Below are the code and all the weights of a small trained network. Each question names an input and a target symbol and asks about switching units off, where a switched-off unit gives its printed mean instead of its output.

import numpy as np


def w(rows, s, z=0):
    codes = np.array(rows[::2]) - 128.0
    scale = np.full(codes.shape[1], s)
    scale[-1] = z or s
    return codes * scale


def norm(h):
    return h / np.sqrt((h * h).mean(-1, keepdims=True) + 1e-5)


def f(y):
    return np.maximum(y, 0)


def softmax(a):
    e = np.exp(a - a.max(-1, keepdims=True))
    return e / e.sum(-1, keepdims=True)


def log_softmax(a):
    a = a - a.max(-1, keepdims=True)
    return a - np.log(np.exp(a).sum(-1, keepdims=True))


def net(x, mask):
    ids = ['αβγδεηθλμξπστφψω'.index(c) for c in x.split()]
    T = len(ids)
    res = E[ids] + P[:T]
    q, k, v = (norm(res) @ M[0].T for M in (Q, K, V))
    z = softmax(np.where(np.tri(T) > 0, q @ k.T / 2**0.5, -1e9)) @ v
    res = res + np.where(mask[0], z, O[0][:, -1]) @ O[0][:, :-1]
    y = f(norm(res) @ A[0][:, :-1].T + A[0][:, -1])
    res = res + np.where(mask[1:13], y, B[0][:, -1]) @ B[0][:, :-1]
    return log_softmax(norm(res)[-1] @ U[:, :-1].T + U[:, -1])


Q, K, V, O, A, B = {}, {}, {}, {}, {}, {}
E = w([
[125,64,127,77,103,142,122,96],'α',
[158,87,153,153,115,111,154,129],'β',
[116,83,123,92,133,115,115,82],'γ',
[147,22,119,88,72,134,68,93],'δ',
[196,103,130,127,186,121,122,147],'ε',
[136,82,160,143,158,133,140,104],'η',
[93,99,95,98,88,95,129,113],'θ',
[142,79,130,157,148,110,165,149],'λ',
[133,106,76,140,130,54,135,139],'μ',
[144,20,184,78,65,225,75,123],'ξ',
[133,51,83,96,121,102,83,66],'π',
[81,43,124,73,5,106,211,167],'σ',
[177,134,118,161,98,139,188,131],'τ',
[167,136,154,215,153,111,144,161],'φ',
[145,135,123,108,82,117,155,186],'ψ',
[138,136,116,139,137,125,141,59],'ω',
],0.015)
P = w([
[115,2,122,81,22,241,59,95],'0',
[207,99,215,135,75,64,99,82],'1',
[148,178,110,242,108,151,8,148],'2',
[131,5,61,139,94,235,141,114],'3',
[161,134,206,73,91,50,140,57],'4',
[107,217,86,230,116,139,50,140],'5',
[96,44,46,124,120,226,188,109],'6',
[132,170,201,49,107,54,179,58],'7',
[79,248,78,219,123,134,91,137],'8',
[69,93,45,105,148,224,225,111],'9',
[104,203,201,24,136,67,214,63],'10',
],0.0059)
Q[0] = w([
[149,137,168,123,115,70,125,94],'h1',
[171,26,93,98,170,118,251,75],'h1',
],0.015)
K[0] = w([
[156,83,152,147,190,203,143,138],'h1',
[49,252,130,98,224,122,254,138],'h1',
],0.0088)
V[0] = w([
[105,77,111,104,126,73,115,253],'h1',
[40,42,169,174,178,90,111,133],'h1',
],0.0042)
O[0] = w([
[207,106,128,32,172,122,148,176,108],'h1',
[25,80,213,141,254,129,108,151,255],'h1',
],0.0079,0.0017)
A[0] = w([
[179,89,144,23,233,140,167,177,67],'n1',
[194,153,154,39,50,53,156,207,252],'n2',
[58,107,156,29,61,86,34,107,165],'n3',
[149,204,197,247,193,174,93,176,92],'n4',
[115,78,175,113,128,73,129,21,97],'n5',
[123,70,187,189,100,188,142,227,119],'n6',
[115,74,197,93,94,160,138,94,168],'n7',
[102,122,213,196,91,96,117,22,153],'n8',
[182,69,87,29,108,99,132,98,138],'n9',
[102,124,51,190,153,50,82,220,127],'n10',
[203,230,172,206,113,11,108,2,156],'n11',
[14,105,59,216,155,228,117,138,202],'n12',
],0.006,0.0037)
B[0] = w([
[140,78,32,35,84,62,116,195,182],'n1',
[164,136,116,218,211,196,107,66,217],'n2',
[84,179,169,146,176,91,221,166,201],'n3',
[200,111,142,41,67,74,212,76,199],'n4',
[126,102,118,234,73,203,202,85,226],'n5',
[11,192,49,114,148,177,148,130,225],'n6',
[184,153,153,141,137,30,86,218,235],'n7',
[89,177,46,65,82,59,153,88,253],'n8',
[190,254,119,91,134,125,125,119,209],'n9',
[134,66,182,121,16,156,180,89,184],'n10',
[90,138,152,3,154,165,36,210,232],'n11',
[191,95,165,187,222,174,53,136,242],'n12',
],0.006,0.0058)
U = w([
[90,112,188,177,191,134,79,98,169],'α',
[39,118,43,19,35,143,138,125,182],'β',
[132,47,140,138,36,87,52,143,127],'γ',
[168,55,139,92,196,119,87,33,119],'δ',
[65,86,141,79,193,103,41,223,161],'ε',
[187,216,172,169,206,124,115,174,143],'η',
[88,124,61,198,92,152,66,22,155],'θ',
[152,28,170,143,107,189,218,83,55],'λ',
[88,210,76,191,98,83,163,188,140],'μ',
[27,94,213,145,117,63,155,89,125],'ξ',
[192,49,104,65,145,5,185,166,3],'π',
[159,154,254,96,90,141,135,160,121],'σ',
[166,147,96,179,33,208,153,81,105],'τ',
[205,229,56,76,67,195,129,134,72],'φ',
[145,157,143,58,185,154,27,145,225],'ψ',
[171,162,105,173,112,37,11,179,135],'ω',
],0.0098,0.005)

Each question gives the input, a string of symbols that net reads in full, and the target symbol t.
The units are the heads (2 rows each of Q, K, V and O) and the neurons (one row each of A and B). Each row of codes is followed by its name. A weight is (code - 128) times the scale printed after its matrix; where a second scale follows, it is the last column's (O, A, B and U).
mask holds one flag per unit, heads first, then neurons. A switched-off unit (its flag False) gives its mean, the last column of its rows in O or B, instead of its output. The means were averaged over made-up inputs and are rounded, as every weight is.
A unit's drop is (log p(t) with every unit on - log p(t) with that unit switched off) / (log p(t) with every unit on - log p(t) with every unit switched off).
The circuit of an input: a set's keep is (log p(t) with only the set's units on - log p(t) with every unit switched off) / (log p(t) with every unit on - log p(t) with every unit switched off). Starting from the 12 units with the biggest drops (on a tie, the unit counted first), units are removed one at a time, each time the one whose removal leaves the highest keep (on an exact tie, the one counted first), for as long as the keep stays at least 0.8.
circuit, biggest first: the units of the circuit, biggest drop first
most important unit: the unit with the biggest drop
k most important neurons: the k neurons with the biggest drops, biggest first
drop when u is switched off: that unit's drop, to one decimal
input ω λ λ λ η η ψ ε λ β τ, target φ: most important neuron -> (n11)
input λ η β π η β μ λ β θ, target ε: 2 most important neurons -> (n12, n4)
input θ μ β β ε β λ, target ε: circuit, biggest first -> (n5, n4)
input τ β η λ λ π λ ω δ, target ω: circuit, biggest first -> (n6, n3, n9)
input μ σ λ λ δ, target π: circuit, biggest first -> (n3, n7)
input μ μ ψ η β δ ω μ, target β: circuit, biggest first -> (h1, n11, n7)
input μ λ ε β ω η φ θ β λ γ, target π: 2 most important neurons -> (n1, n6)
input β β τ, target φ: 3 most important neurons -> (n4, n11, n5)
input ω λ η, target δ: 3 most important neurons -> (n4, n12, n8)
input ξ δ λ β φ α, target η: circuit, biggest first -> (n3, n12)
input π β β β λ β ψ, target φ: circuit, biggest first -> (h1, n9)
input η β δ, target ω: 3 most important neurons -> (n3, n11, n9)
input λ τ β β β, target φ: 2 most important neurons -> (n8, n11)
input η ξ β ξ ε β ω λ μ, target γ: 2 most important neurons -> (n10, n6)
input η η τ λ β μ τ β β μ, target π: circuit, biggest first -> (n6)
input μ φ β β λ ψ β ω θ, target ξ: 2 most important neurons -> (n10, n3)
input λ β ω, target ψ: 2 most important neurons -> (n11, n12)
input θ ω β β β ε β η γ μ, target π: 2 most important neurons -> (n6, n5)
input φ β η β δ, target ξ: 2 most important neurons -> (n3, n5)
input λ φ θ τ μ, target φ: most important neuron -> (n11)
input π ε β η λ τ θ θ β β ψ, target η: 2 most important neurons -> (n2, n8)
input ε μ τ ξ π τ β β, target φ: 2 most important neurons -> (n11, n2)
input β β β π β β τ ψ λ, target λ: drop when n7 is switched off -> 0.1
input ψ β θ β γ λ π τ ω η, target θ: drop when n7 is switched off -> 0.0
input φ η β β β β τ δ, target φ: drop when n9 is switched off -> 0.5
input β λ σ β δ, target π: drop when h1 is switched off -> 0.5
input ε β ξ, target ε: most important unit -> n5
